Here is a tiny trained network, its code and every weight. The questions are about switching its units off for an input and a class, where a switched-off unit gives its printed mean instead of its output.

import numpy as np


def w(rows, s, z=0):
    codes = np.array(rows[::2]) - 128.0
    scale = np.full(codes.shape[1], s)
    scale[-1] = z or s
    return codes * scale


def norm(h):
    return h / np.sqrt((h * h).mean(-1, keepdims=True) + 1e-5)


def f(y):
    return y / 2 * (1 + np.tanh(0.7978845608 * (y + 0.044715 * y**3)))


def log_softmax(a):
    a = a - a.max(-1, keepdims=True)
    return a - np.log(np.exp(a).sum(-1, keepdims=True))


def net(x, mask):
    res = np.array(x, float).reshape(1, 2) / 4 @ E
    u = 0
    for l in range(3):
        y = f(norm(res) @ A[l][:, :-1].T + A[l][:, -1])
        res = res + np.where(mask[u : u + 3], y, B[l][:, -1]) @ B[l][:, :-1]
        u += 3
    return log_softmax(norm(res)[-1] @ U[:, :-1].T + U[:, -1])


A, B = {}, {}
E = w([
[136,46,6,142,108],'x0',
[202,122,210,24,255],'x1',
],0.0085)
A[0] = w([
[113,104,128,3,125,43],'0.n0',
[84,112,64,224,123,56],'0.n1',
[100,91,96,155,72,7],'0.n2',
],0.012,0.0016)
B[0] = w([
[159,53,117,125,115,184],'0.n0',
[8,118,210,176,79,255],'0.n1',
[98,162,106,100,125,212],'0.n2',
],0.011,0.0071)
A[1] = w([
[76,226,189,124,138,120],'1.n0',
[64,219,145,153,58,253],'1.n1',
[1,115,56,111,138,128],'1.n2',
],0.01,0.004)
B[1] = w([
[210,152,2,171,134,195],'1.n0',
[231,100,215,207,162,249],'1.n1',
[73,168,7,54,141,196],'1.n2',
],0.0082,0.011)
A[2] = w([
[242,71,255,198,112,97],'2.n0',
[79,67,140,210,26,50],'2.n1',
[239,103,250,31,162,2],'2.n2',
],0.0073,0.0041)
B[2] = w([
[157,201,89,109,136,237],'2.n0',
[33,14,145,175,209,208],'2.n1',
[10,139,210,141,116,255],'2.n2',
],0.012,0.0061)
U = w([
[168,155,125,59,46,38],'0',
[59,141,244,44,193,161],'1',
[92,119,52,54,124,114],'2',
[156,129,122,102,105,1],'3',
[40,78,134,220,131,177],'4',
[229,1,118,85,167,134],'5',
[246,193,163,180,149,171],'6',
],0.018,0.009)

Each question gives the input, the list of numbers given to net, and the class t.
The units are the neurons (one row each of A and B). Each row of codes is followed by its name. A weight is (code - 128) times the scale printed after its matrix; where a second scale follows, it is the last column's (A, B and U).
mask holds one flag per neuron, layer by layer. A switched-off neuron (its flag False) gives its mean, the last column of its row in B, instead of its output. The means were averaged over made-up inputs and are rounded, as every weight is.
A unit's drop is (log p(t) with every unit on - log p(t) with that unit switched off) / (log p(t) with every unit on - log p(t) with every unit switched off).
The circuit of an input: a set's keep is (log p(t) with only the set's units on - log p(t) with every unit switched off) / (log p(t) with every unit on - log p(t) with every unit switched off). Starting from all 9 units, units are removed one at a time, each time the one whose removal leaves the highest keep (on an exact tie, the one counted first), for as long as the keep stays at least 0.8.
units of the circuit, in order: the units of the circuit, biggest drop first
top k neurons: the k neurons with the biggest drops, biggest first
top k neurons in layer l: the k neurons of layer l with the biggest drops, biggest first
drop when u is switched off: that unit's drop, to one decimal
input [3,2], class 5: top neuron in layer 0	(0.n1)
input [4,5], class 5: top 2 neurons	(0.n0; 0.n1)
input [-8,-8], class 6: units of the circuit, in order	(1.n1; 2.n2)
input [1,1], class 5: top 2 neurons	(0.n0; 1.n1)
input [5,5], class 5: top 2 neurons in layer 0	(0.n0; 0.n1)
input [2,2], class 5: top 3 neurons	(0.n0; 1.n1; 0.n1)
input [0,0], class 0: top 3 neurons	(2.n1; 0.n1; 2.n2)
input [-1,1], class 1: top 2 neurons in layer 1	(1.n0; 1.n1)
input [7,3], class 5: top 2 neurons	(0.n1; 2.n2)
input [3,3], class 5: top 2 neurons	(0.n0; 1.n1)
input [3,4], class 5: top 2 neurons in layer 0	(0.n0; 0.n1)
input [4,4], class 5: top 3 neurons	(0.n0; 1.n1; 0.n1)
input [-5,2], class 6: top 2 neurons	(1.n0; 2.n1)
input [4,1], class 2: units of the circuit, in order	(1.n2)
input [7,2], class 2: top 2 neurons in layer 1	(1.n1; 1.n2)
input [8,1], class 2: top 2 neurons in layer 2	(2.n2; 2.n1)
input [-5,1], class 6: drop when 1.n0 is switched off	0.1
input [-4,-1], class 6: drop when 2.n2 is switched off	0.0
input [-4,-4], class 6: drop when 1.n1 is switched off	1.0
input [-8,2], class 6: units of the circuit, in order	(1.n0)
